The symbols move the units like this.
ε: J844->J392, J819->J478, J91->J724, J793->J255, J631->J844, J169->J290, J706->J796, J873->J203, J108->J703, J649->J793, J776->J819, J837->J143, J857->J485, J396->J138, J227->J91, J439->J663, J703->J492, J392->J748, J385->J20, J143->J691, J670->J706, J677->J776, J67->J837, J640->J841, J41->J146, J647->J918, J203->J194, J594->J435, J796->J385, J918->J227, J296->J108, J563->J269, J492->J323, J605->J67, J435->J873, J691->J647, J290->J677, J138->J374, J255->J396, J473->J169, J478->J439, J269->J649, J485->J605, J663->J857, J841->J473, J748->J55, J639->J428, J323->J639, J428->J640, J20->J594, J374->J41, J55->J563, J146->J296, J724->J670, J194->J631
σ: J844->J194, J819->J677, J91->J918, J793->J269, J631->J203, J169->J841, J706->J724, J873->J594, J108->J146, J649->J563, J776->J290, J837->J605, J857->J439, J396->J793, J227->J647, J439->J819, J703->J296, J392->J631, J385->J706, J143->J67, J670->J91, J677->J169, J67->J485, J640->J639, J41->J138, J647->J143, J203->J435, J594->J385, J796->J670, J918->J691, J296->J41, J563->J748, J492->J108, J605->J857, J435->J20, J691->J837, J290->J473, J138->J255, J255->J649, J473->J640, J478->J776, J269->J55, J485->J663, J663->J478, J841->J428, J748->J844, J639->J492, J323->J703, J428->J323, J20->J796, J374->J396, J55->J392, J146->J374, J724->J227, J194->J873
δ: J844->J748, J819->J439, J91->J670, J793->J396, J631->J392, J169->J677, J706->J385, J873->J194, J108->J492, J649->J255, J776->J478, J837->J691, J857->J605, J396->J374, J227->J724, J439->J857, J703->J323, J392->J55, J385->J594, J143->J647, J670->J796, J677->J819, J67->J143, J640->J473, J41->J296, J647->J227, J203->J631, J594->J873, J796->J20, J918->J91, J296->J703, J563->J649, J492->J639, J605->J837, J435->J203, J691->J918, J290->J776, J138->J41, J255->J138, J473->J290, J478->J663, J269->J793, J485->J67, J663->J485, J841->J169, J748->J563, J639->J640, J323->J428, J428->J841, J20->J435, J374->J146, J55->J269, J146->J108, J724->J706, J194->J844
ζ: J844->J323, J819->J796, J91->J269, J793->J290, J631->J492, J169->J91, J706->J255, J873->J296, J108->J485, J649->J169, J776->J706, J837->J631, J857->J435, J396->J776, J227->J563, J439->J20, J703->J605, J392->J639, J385->J138, J143->J844, J670->J793, J677->J670, J67->J194, J640->J647, J41->J439, J647->J748, J203->J108, J594->J41, J796->J396, J918->J55, J296->J857, J563->J841, J492->J67, J605->J203, J435->J146, J691->J392, J290->J724, J138->J819, J255->J677, J473->J227, J478->J385, J269->J473, J485->J873, J663->J594, J841->J918, J748->J428, J639->J143, J323->J837, J428->J691, J20->J374, J374->J478, J55->J640, J146->J663, J724->J649, J194->J703
τ: J844->J143, J819->J138, J91->J169, J793->J670, J631->J837, J169->J649, J706->J776, J873->J485, J108->J203, J649->J724, J776->J396, J837->J323, J857->J296, J396->J796, J227->J473, J439->J41, J703->J194, J392->J691, J385->J478, J143->J639, J670->J677, J677->J255, J67->J492, J640->J55, J41->J594, J647->J640, J203->J605, J594->J663, J796->J819, J918->J841, J296->J873, J563->J227, J492->J631, J605->J703, J435->J857, J691->J428, J290->J793, J138->J385, J255->J706, J473->J269, J478->J374, J269->J91, J485->J108, J663->J146, J841->J563, J748->J647, J639->J392, J323->J844, J428->J748, J20->J439, J374->J20, J55->J918, J146->J435, J724->J290, J194->J67
θ: J844->J691, J819->J374, J91->J290, J793->J706, J631->J143, J169->J793, J706->J819, J873->J605, J108->J194, J649->J670, J776->J138, J837->J639, J857->J108, J396->J385, J227->J169, J439->J146, J703->J631, J392->J647, J385->J439, J143->J428, J670->J776, J677->J396, J67->J323, J640->J563, J41->J435, J647->J841, J203->J67, J594->J857, J796->J478, J918->J473, J296->J203, J563->J91, J492->J844, J605->J492, J435->J485, J691->J640, J290->J255, J138->J20, J255->J796, J473->J649, J478->J41, J269->J724, J485->J703, J663->J296, J841->J269, J748->J918, J639->J748, J323->J392, J428->J55, J20->J663, J374->J594, J55->J227, J146->J873, J724->J677, J194->J837

In the rows, 468 stands for zero.

The rows follow the links: the fewer symbols apart two units are, the more alike their rows tend to be.

Here are some units, each with a row of numbers. One shown again gets a slightly different row.
J793: [481, 560, 528, 355, 353, 360, 338, 458, 164, 505, 289, 759, 590, 531, 734, 287, 680, 542, 84, 570, 374, 768, 675, 528, 516, 353, 455, 601, 180, 282, 229, 481, 450, 308, 684, 651, 323, 767, 501]
J91: [482, 830, 661, 268, 202, 259, 456, 515, 246, 506, 286, 809, 340, 480, 568, 402, 675, 563, 219, 597, 562, 716, 647, 600, 450, 240, 497, 608, 304, 383, 225, 472, 457, 217, 753, 537, 319, 451, 348]
J670: [471, 492, 496, 386, 406, 391, 334, 439, 188, 502, 315, 716, 659, 529, 767, 260, 655, 552, 86, 532, 315, 749, 655, 558, 492, 407, 457, 598, 173, 238, 224, 479, 473, 368, 662, 663, 328, 802, 538]
J385: [288, 214, 392, 615, 831, 410, 403, 595, 378, 457, 557, 268, 887, 474, 658, 197, 428, 492, 488, 426, 229, 626, 365, 740, 270, 706, 513, 401, 290, 261, 322, 546, 584, 612, 399, 621, 470, 674, 663]
J649: [496, 716, 625, 294, 250, 305, 393, 483, 214, 528, 278, 798, 440, 481, 632, 361, 701, 575, 144, 567, 485, 760, 669, 554, 508, 288, 478, 610, 247, 340, 210, 484, 460, 224, 753, 606, 313, 590, 382]
J841: [496, 977, 670, 274, 111, 279, 555, 523, 397, 315, 441, 696, 216, 424, 469, 553, 616, 634, 409, 637, 704, 488, 534, 668, 365, 202, 444, 564, 508, 475, 354, 425, 528, 325, 666, 341, 318, 157, 355]
J392: [580, 740, 399, 415, 136, 603, 544, 350, 559, 71, 618, 432, 213, 469, 419, 767, 449, 556, 515, 594, 630, 111, 478, 355, 501, 309, 316, 517, 735, 491, 686, 336, 519, 667, 330, 185, 393, 177, 572]
J439: [258, 175, 460, 614, 908, 395, 498, 645, 539, 611, 570, 161, 789, 411, 446, 242, 334, 443, 702, 325, 331, 580, 289, 729, 246, 750, 589, 294, 381, 448, 389, 577, 555, 559, 389, 597, 582, 507, 526]
J435: [349, 127, 502, 592, 866, 464, 516, 587, 693, 837, 485, 236, 569, 399, 225, 380, 294, 280, 804, 253, 444, 522, 283, 491, 424, 717, 634, 291, 488, 660, 491, 608, 439, 429, 413, 529, 685, 450, 331]
J706: [414, 367, 426, 489, 558, 425, 330, 449, 204, 436, 390, 571, 782, 552, 797, 209, 600, 553, 158, 516, 241, 712, 602, 595, 418, 507, 439, 527, 182, 179, 254, 474, 503, 481, 566, 678, 354, 848, 649]
J146: [334, 139, 481, 589, 879, 449, 524, 624, 658, 801, 497, 229, 607, 398, 260, 337, 290, 315, 789, 280, 417, 533, 262, 539, 368, 730, 636, 284, 473, 635, 465, 596, 455, 453, 399, 568, 674, 422, 383]
J396: [368, 290, 393, 533, 671, 458, 354, 479, 251, 405, 457, 460, 860, 527, 776, 203, 544, 517, 240, 488, 207, 675, 530, 639, 358, 595, 438, 497, 208, 192, 277, 508, 559, 552, 507, 665, 381, 834, 686]
J844: [628, 555, 316, 475, 218, 698, 499, 291, 614, 171, 583, 430, 236, 524, 399, 777, 388, 436, 515, 519, 558, 78, 467, 190, 610, 375, 316, 502, 738, 532, 784, 333, 432, 659, 269, 213, 475, 321, 549]

Each walk starts at a row. The symbols on each line, taken left to right, move it on to the next unit.
Answer with the unit's row; about right is enough.
---
[341, 277, 397, 552, 703, 436, 368, 510, 274, 418, 489, 396, 890, 525, 770, 185, 526, 525, 294, 474, 195, 655, 493, 675, 333, 612, 456, 478, 232, 184, 299, 509, 553, 572, 465, 664, 403, 796, 706]
δ θ ζ
[280, 152, 482, 623, 926, 408, 503, 645, 599, 739, 539, 171, 720, 393, 335, 280, 317, 410, 768, 287, 380, 568, 244, 642, 302, 744, 617, 288, 425, 548, 424, 610, 502, 489, 407, 572, 624, 448, 457]
σ ε
[253, 183, 451, 613, 910, 409, 481, 647, 494, 565, 569, 173, 834, 412, 514, 222, 352, 452, 652, 345, 283, 591, 279, 730, 229, 731, 563, 311, 350, 400, 358, 568, 570, 591, 401, 601, 549, 530, 563]
---
[497, 860, 685, 243, 170, 255, 470, 505, 273, 484, 313, 793, 303, 454, 542, 429, 692, 615, 271, 621, 617, 678, 610, 599, 444, 231, 492, 600, 343, 406, 227, 454, 464, 210, 756, 506, 304, 370, 336]
σ τ
[495, 971, 655, 294, 118, 281, 564, 525, 412, 253, 487, 616, 207, 412, 460, 597, 605, 639, 449, 650, 715, 432, 518, 631, 367, 207, 434, 556, 550, 460, 387, 411, 551, 377, 628, 337, 319, 98, 402]
σ σ
[633, 421, 295, 503, 285, 738, 467, 253, 647, 284, 549, 420, 226, 532, 357, 763, 373, 392, 515, 467, 525, 114, 484, 84, 696, 409, 319, 477, 725, 601, 807, 362, 373, 623, 252, 256, 515, 431, 520]
---
[604, 228, 338, 540, 472, 719, 454, 307, 689, 573, 452, 435, 267, 508, 263, 687, 310, 271, 577, 323, 502, 228, 469, 4, 746, 512, 412, 424, 659, 734, 768, 447, 314, 515, 279, 353, 627, 502, 385]
τ θ
[638, 486, 306, 483, 252, 705, 492, 268, 600, 235, 576, 434, 232, 499, 353, 782, 371, 415, 505, 498, 550, 86, 489, 138, 670, 384, 325, 492, 727, 573, 792, 331, 421, 635, 256, 226, 490, 369, 527]
δ σ ε
[603, 699, 363, 473, 162, 623, 544, 322, 559, 97, 621, 425, 226, 478, 434, 771, 438, 527, 509, 575, 581, 103, 484, 297, 538, 326, 293, 505, 744, 497, 723, 337, 465, 658, 317, 176, 423, 243, 575]
---
[633, 311, 309, 532, 380, 749, 478, 255, 682, 440, 498, 415, 246, 524, 303, 735, 334, 328, 541, 390, 517, 150, 471, 31, 735, 449, 385, 461, 716, 648, 801, 402, 319, 584, 260, 313, 570, 479, 465]
ζ ζ τ
[633, 266, 305, 522, 398, 732, 456, 279, 690, 513, 472, 432, 261, 531, 270, 719, 328, 292, 552, 363, 516, 209, 457, 27, 758, 479, 418, 447, 690, 689, 790, 414, 319, 533, 260, 345, 611, 490, 407]
τ ζ σ
[479, 118, 425, 574, 705, 574, 495, 472, 729, 857, 435, 350, 392, 452, 151, 518, 271, 241, 730, 238, 491, 404, 368, 223, 620, 620, 575, 344, 568, 768, 627, 553, 312, 406, 357, 507, 730, 472, 280]
---
[497, 949, 689, 284, 122, 252, 534, 525, 359, 358, 418, 709, 232, 410, 478, 533, 636, 610, 384, 641, 714, 540, 550, 652, 378, 213, 468, 587, 464, 435, 312, 421, 524, 309, 692, 392, 310, 190, 354]
τ δ θ
[446, 456, 480, 428, 475, 404, 331, 440, 161, 457, 330, 672, 698, 547, 785, 232, 639, 545, 100, 522, 294, 741, 647, 567, 483, 445, 439, 590, 171, 219, 244, 485, 486, 392, 627, 666, 353, 835, 578]
τ ζ σ
[510, 755, 640, 273, 217, 288, 422, 496, 230, 521, 284, 799, 390, 486, 618, 382, 708, 573, 185, 593, 542, 722, 666, 582, 477, 256, 498, 625, 282, 373, 222, 475, 453, 230, 764, 572, 300, 507, 360]
---
[539, 149, 389, 545, 603, 663, 475, 370, 739, 772, 421, 398, 338, 469, 172, 595, 278, 243, 663, 269, 487, 341, 403, 74, 701, 600, 515, 380, 613, 763, 703, 489, 295, 431, 327, 449, 683, 504, 292]
δ θ
[612, 586, 341, 468, 200, 653, 529, 311, 606, 127, 604, 418, 216, 487, 426, 769, 414, 495, 513, 561, 578, 90, 484, 244, 580, 347, 312, 507, 747, 518, 752, 324, 461, 660, 279, 216, 446, 284, 567]
ζ ε ε
[546, 905, 499, 366, 114, 443, 585, 441, 499, 106, 614, 494, 210, 435, 429, 703, 517, 593, 516, 649, 677, 218, 468, 529, 404, 263, 361, 525, 672, 473, 595, 360, 547, 556, 454, 205, 353, 85, 505]
---
[271, 226, 413, 616, 857, 420, 428, 616, 404, 481, 582, 224, 884, 452, 618, 209, 419, 493, 550, 403, 241, 616, 338, 761, 240, 726, 526, 355, 295, 294, 331, 551, 602, 612, 406, 625, 521, 632, 631]
θ ε θ
[434, 128, 453, 559, 759, 532, 502, 490, 734, 853, 441, 301, 421, 404, 170, 487, 261, 260, 744, 234, 469, 440, 336, 280, 588, 651, 616, 321, 553, 736, 612, 577, 354, 402, 378, 505, 709, 444, 274]
ε ζ
[517, 127, 420, 553, 656, 603, 472, 411, 732, 819, 410, 353, 365, 460, 161, 560, 280, 232, 682, 256, 489, 393, 388, 151, 664, 608, 536, 366, 603, 776, 664, 526, 303, 404, 338, 462, 684, 491, 275]
---
[565, 793, 427, 409, 138, 534, 563, 383, 530, 78, 610, 453, 219, 448, 430, 748, 455, 568, 544, 633, 650, 147, 462, 425, 460, 278, 326, 516, 713, 465, 646, 338, 525, 629, 386, 201, 374, 164, 524]
σ ε δ
[524, 925, 532, 356, 104, 413, 593, 454, 463, 150, 572, 531, 191, 436, 445, 679, 550, 618, 512, 659, 694, 265, 470, 578, 383, 239, 366, 533, 658, 450, 512, 373, 561, 518, 505, 235, 321, 77, 457]
δ δ σ
[497, 929, 693, 283, 127, 246, 514, 532, 321, 422, 390, 746, 250, 419, 498, 515, 664, 604, 349, 636, 677, 580, 581, 636, 417, 220, 490, 593, 425, 443, 281, 424, 498, 262, 720, 422, 293, 236, 346]
